Here is a tiny trained network, its code and every weight. The questions are about switching its units off for an input and a class, where a switched-off unit gives its printed mean instead of its output.

import numpy as np


def w(rows, s, z=0):
    codes = np.array(rows[::2]) - 128.0
    scale = np.full(codes.shape[1], s)
    scale[-1] = z or s
    return codes * scale


def f(y):
    return np.maximum(y, 0)


def log_softmax(a):
    a = a - a.max(-1, keepdims=True)
    return a - np.log(np.exp(a).sum(-1, keepdims=True))


def net(x, mask):
    res = np.array(x, float).reshape(1, 5) / 4 @ E
    y = f(res @ A[0][:, :-1].T + A[0][:, -1])
    res = res + np.where(mask, y, B[0][:, -1]) @ B[0][:, :-1]
    return log_softmax(res[-1] @ U[:, :-1].T + U[:, -1])


A, B = {}, {}
E = w([
[2,90,187,171],'x0',
[123,81,44,27],'x1',
[202,25,217,144],'x2',
[158,72,42,237],'x3',
[89,52,111,115],'x4',
],0.0081)
A[0] = w([
[117,127,198,58,145],'N1',
[203,61,115,98,177],'N2',
[112,137,206,78,77],'N3',
[96,89,111,45,211],'N4',
[164,100,108,96,122],'N5',
[96,63,255,152,137],'N6',
[78,50,133,183,112],'N7',
[95,176,153,182,104],'N8',
[106,162,115,144,186],'N9',
[166,166,64,101,83],'N10',
[168,177,79,105,65],'N11',
[118,156,135,255,94],'N12',
[73,109,207,110,114],'N13',
[73,82,73,47,206],'N14',
[122,147,189,142,148],'N15',
[138,43,123,172,176],'N16',
[77,50,138,194,79],'N17',
[60,104,89,97,131],'N18',
[118,134,192,46,118],'N19',
[143,155,113,118,95],'N20',
[128,161,111,106,117],'N21',
[146,178,77,92,87],'N22',
[201,74,128,71,224],'N23',
[191,104,217,72,210],'N24',
[136,138,79,176,53],'N25',
[109,201,148,141,134],'N26',
[183,45,129,160,134],'N27',
[107,146,60,76,254],'N28',
[117,155,95,108,158],'N29',
[193,129,84,101,226],'N30',
],0.011,0.0054)
B[0] = w([
[101,232,157,63,206],'N1',
[213,132,114,131,227],'N2',
[85,185,151,89,184],'N3',
[155,118,113,58,217],'N4',
[180,147,112,127,172],'N5',
[121,189,116,206,250],'N6',
[86,87,124,235,200],'N7',
[128,102,190,123,174],'N8',
[51,89,125,119,168],'N9',
[131,189,22,171,175],'N10',
[109,182,51,218,166],'N11',
[124,68,254,108,205],'N12',
[30,183,113,155,196],'N13',
[129,74,84,51,226],'N14',
[100,153,209,151,183],'N15',
[171,64,107,171,219],'N16',
[93,88,140,250,197],'N17',
[76,61,102,77,178],'N18',
[112,203,180,46,201],'N19',
[117,125,110,174,142],'N20',
[108,121,102,144,152],'N21',
[112,139,64,164,171],'N22',
[212,151,135,104,244],'N23',
[169,189,159,138,254],'N24',
[116,171,137,105,153],'N25',
[60,91,198,106,175],'N26',
[206,90,126,168,216],'N27',
[114,105,49,97,222],'N28',
[98,120,74,132,166],'N29',
[174,153,60,138,222],'N30',
],0.0078,0.0099)
U = w([
[83,55,165,234,78],'0',
[81,195,55,203,145],'1',
[93,80,251,128,209],'2',
[151,156,115,64,9],'3',
[41,47,105,65,129],'4',
[217,100,135,177,114],'5',
[83,254,208,118,75],'6',
[167,108,103,80,253],'7',
],0.0082,0.0045)

Each question gives the input, the list of numbers given to net, and the class t.
The units are the neurons (one row each of A and B). Each row of codes is followed by its name. A weight is (code - 128) times the scale printed after its matrix; where a second scale follows, it is the last column's (A, B and U).
mask holds one flag per neuron, in row order. A switched-off neuron (its flag False) gives its mean, the last column of its row in B, instead of its output. The means were averaged over made-up inputs and are rounded, as every weight is.
A unit's drop is (log p(t) with every unit on - log p(t) with that unit switched off) / (log p(t) with every unit on - log p(t) with every unit switched off).
The circuit of an input: a set's keep is (log p(t) with only the set's units on - log p(t) with every unit switched off) / (log p(t) with every unit on - log p(t) with every unit switched off). Starting from the 12 units with the biggest drops (on a tie, the unit counted first), units are removed one at a time, each time the one whose removal leaves the highest keep (on an exact tie, the one counted first), for as long as the keep stays at least 0.8.
circuit, biggest first: the units of the circuit, biggest drop first
k most important neurons: the k neurons with the biggest drops, biggest first
drop when u is switched off: that unit's drop, to one decimal
input [-5,3,-6,-4,0], class 1: circuit, biggest first	[N11]
input [7,1,-5,4,1], class 4: circuit, biggest first	[N18 N6]
input [-7,-3,-5,-6,-2], class 1: circuit, biggest first	[N11 N10]
input [6,-6,-6,0,0], class 2: circuit, biggest first	[N12 N8]
input [7,-5,-4,4,-3], class 0: circuit, biggest first	[N17 N7 N1]
input [-3,6,-8,-7,4], class 4: circuit, biggest first	[N14 N18]
input [-2,5,-6,1,4], class 4: circuit, biggest first	[N14 N18]
input [3,-6,5,-4,8], class 6: 2 most important neurons	[N1 N6]
input [7,2,1,2,-8], class 2: drop when N14 is switched off	-0.1
input [2,3,-1,-5,7], class 4: drop when N14 is switched off	0.2
input [-3,6,-8,2,7], class 4: drop when N24 is switched off	0.1
input [1,3,-2,0,-1], class 4: drop when N23 is switched off	0.1
